[[-94  33  53 -42  -2]
 [ 26 -36 -28 -34  -1]] yields 53

[ -7   7 -80  -8] yields -80

[ 37 -47  79  27  60 -44] yields 79

[-72 -94  -7 -40  -8] yields -7

[[-21  14  -7 -32  30]
 [ -6 -51  94 -17  -1]
 [ 78 -20 -76  22 -17]] yields -7

[  2 -12  10  91   4] yields 10

[-36 -11  20  85 -57] yields 20
---
[[232 196 138 140 140 155  82]
 [101  75 147 153 146 177  51]
 [119 117 139 131 139 107  98]] → 51

[[5314 3881 4343 5082 3813 5202]
 [2103 7620 5668 2508 8529 3952]] → 5202

[[ 11 170  89  96]
 [ 88 198  30  51]] → 96

[[4 1 8 8 3 7 1]
 [6 5 5 5 3 6 6]] → 1

[[778 477 588 799 241]
 [606 425 292 576 612]] → 241

[[27 24 26 24 28 76 25]
 [26 19 25 26 31 20 17]] → 25

[[6066 3687 1290 9088 8359 6630]
 [8326 2465 9645 2869 6085 1142]] → 6630
---
-47,-25,16,7,-86,17
41,-17,-51,-24,36,-18
=> 17

41,37,20,-4,3,-18
40,15,-7,-19,-33,-44
-84,-53,-22,7,34,70
=> -44

36,91,59,-45,2,58
-5,55,12,-73,4,69
-40,-31,-44,-4,21,-23
=> 69

-49,-28,52,-24,-36,-15
7,16,54,1,-29,-83
=> -15

-106,-26,25,-42,50
-41,-90,15,-9,15
=> 50

-4,7,11,26,-30,20
47,-65,-30,65,-21,-89
=> 20
---
75  34  32  26  60
45  28  44  21  74
34  50  56  59  41
out 26

 97  100   42   44   14
116  111  137  195  183
119   56  138   95  153
out 42

146   17   68  163   89  179
129   35  114  136  120  165
129  223  184  121  122  111
out 35

632  490  334  447
498  167  149  866
521   92  213  960
out 149

113  215  110   55  125   34   37 out 37

29  42  39  48  91  36   5 out 29

2822  3622  4937  8177  7557  6200  4389 out 3622

 694  -624  -427   602 out -427

193   75   62  243  213 out 75

  3    2  -35   35
 15   10   50  -16
-19  -16  -26  -44
out -35
---
[  3 -17 105  27  17  20] ⇒ 20
[-81 -40   4 -27   2   0   3] ⇒ 3
[  11    6   -2 -110   25] ⇒ 25
[ 58 -81 -12  73 -61] ⇒ -61
[ 16  45  -9 -72 -28  79 -20] ⇒ -20
[-63  -5  18  84 -72   2  21] ⇒ 21
[104  57   5  10   3] ⇒ 3
[ -13 -101   26  -40   63  -76   -7] ⇒ -7
---
((-74, -73, 25, 57, -80, 4, -8), (68, -13, -5, 17, 18, -33, 37), (5, 18, 67, 30, 19, -59, 46))	46
((39, 77, -22, 56, -50, 5, 99), (87, -25, -103, 5, -25, 40, 37), (-27, 24, -34, 42, 6, -109, 44))	44
((67, 1, 59, -77, -10, 51), (43, 51, -12, 21, 76, -75), (1, -25, -7, -48, -7, -80))	-80
((-62, 18, -59, 9, 91), (34, -21, 73, 96, -16), (35, 59, -81, 3, 71))	71
((6, 0, 31, 46, -11, -17), (86, 56, -47, -71, 18, 52), (76, 50, -48, 63, 11, 14))	14
((27, 8, -24, -18, -49, -65, -48), (55, -4, 44, 6, 15, 34, -87), (3, 39, 50, 61, 50, 107, 53))	53
((74, -82, 52, 56, 20, -15, -15), (-7, 1, -17, 45, 41, 0, 18), (9, 8, 25, -22, 7, -6, -15))	-15
((-11, 72, 21, -4, 97, 37), (5, -5, -69, 1, -25, -51), (4, -48, 55, -10, 49, -5))	-5
((70, -56, 69, 0), (67, -46, 99, 0), (73, -66, 33, 62))	62
((74, 49, 76, -73, -62), (58, 62, 56, -93, -57), (52, 67, 50, -95, -54))	-54
---
[[ -63.1 -199.6 -140.6   81.2   63.1   15.8]
 [ 153.3   85.5  -84.7 -151.3  -65.8 -117.2]] → 63.1

[[ 107.633  -49.609  119.208   68.168 -112.186   18.330  -97.691]
 [ 154.818  -69.721   69.006   67.616 -122.255 -165.018   40.204]] → -112.186

[ 108.4  -89.1  -57.5   53.6   -8.3 -114.0] → -8.3

[-187.018  150.497  129.993   78.248  113.938   87.094  -70.750] → 113.938

[ 174.064 -120.977  132.619  110.451   45.770   37.251] → 45.770

[-12.4 -15.9   8.5   7.9 -15.4 -17.1  14.3] → -15.4

[-135.766  -77.650 -125.786   76.146  172.599   24.724] → 172.599

[[ 131.352  -34.789  -46.930  -92.747]
 [-112.790  -80.665  -72.115  107.157]] → -112.790

[ 0.02 -0.02 -0.15  0.19  0.13  0.07] → 0.13

[ 0.069 -0.103 -0.195  0.108  0.032 -0.130] → 0.032
---
[ 22  64  20   5  -3 -39 -90] -> -3
[ -70  -47 -103  -20    7   22   83] -> 7
[  9 -23 -47 106 -25  24 -79] -> -25
[-50  63 -79   7  71  17  78] -> 71
[-47  84  -8 -69  23 -18  41] -> 23
[ 80 -34 105  35  97  54   1] -> 97
[ 13  32  32   4  85 109 -48] -> 85
---
[-11 -16  11  91   0   9] → 91
[  32 -105  -21  -29  -11  -53] → -29
[-29  44  71  94 -89  70] → 94
[  59  -62   46  -50  -42 -108] → -50
[ -1  30 -43   8 -88  79] → 8
[-21  20  57  31 -37 110] → 31
[ -73  -38 -102  -30    9  -47] → -30
[ 26 -37 -83  45  13 -43] → 45
